Below is a small trained network, with its code and all its weights. Each question gives an input and a class and asks what happens when units are switched off, that is, made to give their printed mean instead of their output.

import numpy as np


def w(rows, s, z=0):
    codes = np.array(rows[::2]) - 128.0
    scale = np.full(codes.shape[1], s)
    scale[-1] = z or s
    return codes * scale


def f(y):
    return np.maximum(y, 0)


def log_softmax(a):
    a = a - a.max(-1, keepdims=True)
    return a - np.log(np.exp(a).sum(-1, keepdims=True))


def net(x, mask):
    res = np.array(x, float).reshape(1, 7) / 4 @ E
    y = f(res @ A[0][:, :-1].T + A[0][:, -1])
    res = res + np.where(mask, y, B[0][:, -1]) @ B[0][:, :-1]
    return log_softmax(res[-1] @ U[:, :-1].T + U[:, -1])


A, B = {}, {}
E = w([
[255,47,84,62,82,101,72],'x0',
[87,159,135,105,87,99,45],'x1',
[133,120,131,131,138,132,137],'x2',
[116,141,105,63,162,47,174],'x3',
[142,116,129,127,153,139,154],'x4',
[71,21,242,83,108,134,145],'x5',
[108,150,138,121,105,108,92],'x6',
],0.0086)
A[0] = w([
[70,58,176,116,140,129,143,43],'neuron 1',
[4,174,150,222,176,111,178,33],'neuron 2',
[172,87,133,199,192,116,193,175],'neuron 3',
[44,192,147,170,152,163,171,60],'neuron 4',
[135,122,152,210,75,201,69,192],'neuron 5',
[172,254,4,194,149,133,126,47],'neuron 6',
[89,138,107,92,126,59,141,194],'neuron 7',
[75,56,187,105,118,125,133,2],'neuron 8',
[159,116,126,121,181,172,156,209],'neuron 9',
],0.0077,0.0058)
B[0] = w([
[134,177,182,70,96,158,155,173],'neuron 1',
[182,96,79,109,45,133,76,250],'neuron 2',
[83,133,139,170,175,108,47,205],'neuron 3',
[195,81,86,124,42,88,128,223],'neuron 4',
[115,220,128,209,133,39,184,223],'neuron 5',
[103,146,178,49,141,254,141,255],'neuron 6',
[78,136,133,155,172,31,182,198],'neuron 7',
[161,128,196,85,119,203,124,166],'neuron 8',
[78,107,102,153,135,82,100,197],'neuron 9',
],0.0095,0.0083)
U = w([
[138,122,207,58,122,246,163,48],'0',
[254,45,60,114,50,117,103,16],'1',
[105,117,129,149,140,119,155,253],'2',
[105,119,142,144,148,113,131,223],'3',
[90,116,135,155,152,110,90,175],'4',
[99,120,132,156,138,112,154,156],'5',
[153,166,140,169,145,79,251,58],'6',
],0.009,0.0048)

Each question gives the input, the list of numbers given to net, and the class t.
The units are the neurons (one row each of A and B). Each row of codes is followed by its name. A weight is (code - 128) times the scale printed after its matrix; where a second scale follows, it is the last column's (A, B and U).
mask holds one flag per neuron, in row order. A switched-off neuron (its flag False) gives its mean, the last column of its row in B, instead of its output. The means were averaged over made-up inputs and are rounded, as every weight is.
A unit's drop is (log p(t) with every unit on - log p(t) with that unit switched off) / (log p(t) with every unit on - log p(t) with every unit switched off).
The circuit of an input: a set's keep is (log p(t) with only the set's units on - log p(t) with every unit switched off) / (log p(t) with every unit on - log p(t) with every unit switched off). Starting from all 9 units, units are removed one at a time, each time the one whose removal leaves the highest keep (on an exact tie, the one counted first), for as long as the keep stays at least 0.8.
circuit, biggest first: the units of the circuit, biggest drop first
unit that matters most: the unit with the biggest drop
k most important neurons: the k neurons with the biggest drops, biggest first
drop when u is switched off: that unit's drop, to one decimal
input [0,6,-7,-8,2,1,-7], class 6: unit that matters most : neuron 5
input [-5,-6,6,-8,-3,6,4], class 6: 3 most important neurons : [neuron 5; neuron 6; neuron 1]
input [-3,4,-4,-5,-4,3,3], class 6: circuit, biggest first : [neuron 5; neuron 3]
input [-6,-7,8,-5,-5,-8,5], class 0: 2 most important neurons : [neuron 6; neuron 7]
input [4,-5,0,3,1,-7,-1], class 0: 2 most important neurons : [neuron 6; neuron 5]
input [-8,7,-1,-2,7,6,0], class 1: 2 most important neurons : [neuron 2; neuron 4]
input [-1,-4,3,7,-2,-7,5], class 0: 2 most important neurons : [neuron 6; neuron 5]
input [-4,-3,-1,-7,-8,-8,5], class 0: 2 most important neurons : [neuron 6; neuron 7]
input [7,8,-3,-8,2,-5,7], class 4: 3 most important neurons : [neuron 5; neuron 2; neuron 4]
input [3,-6,7,-6,4,-7,0], class 0: 3 most important neurons : [neuron 6; neuron 7; neuron 4]
input [5,4,-4,-2,1,-3,7], class 5: 3 most important neurons : [neuron 2; neuron 4; neuron 5]
input [5,-4,2,7,4,2,8], class 5: 2 most important neurons : [neuron 2; neuron 4]
input [5,-8,-8,2,1,-1,2], class 2: 2 most important neurons : [neuron 2; neuron 4]
input [5,6,-5,-6,2,1,-8], class 5: circuit, biggest first : [neuron 2; neuron 5]
input [-5,-3,-6,-7,-3,-2,3], class 6: circuit, biggest first : [neuron 5]
input [-8,6,8,-2,6,0,5], class 1: 2 most important neurons : [neuron 2; neuron 4]
input [-3,5,2,5,1,6,4], class 0: 3 most important neurons : [neuron 8; neuron 5; neuron 1]
input [5,-8,-5,2,-7,-2,-3], class 4: 4 most important neurons : [neuron 2; neuron 4; neuron 3; neuron 9]
input [7,-8,3,4,-5,-7,-4], class 4: 2 most important neurons : [neuron 3; neuron 9]
input [2,-8,-1,-7,1,-4,-3], class 4: unit that matters most : neuron 3
input [7,5,0,-8,-1,-5,-2], class 6: circuit, biggest first : [neuron 5; neuron 2]
input [-6,-6,-5,-6,-6,5,-6], class 1: circuit, biggest first : [neuron 2; neuron 4]
input [6,7,2,-2,2,-8,0], class 0: drop when neuron 6 is switched off : 0.6
input [3,1,-1,-5,-1,-2,6], class 5: drop when neuron 2 is switched off : 0.4
input [5,0,-3,8,0,-8,6], class 0: drop when neuron 6 is switched off : 0.8
input [0,-8,8,6,5,-5,-4], class 2: drop when neuron 3 is switched off : 0.1
input [-7,0,0,-6,7,-6,-4], class 1: circuit, biggest first : [neuron 2]
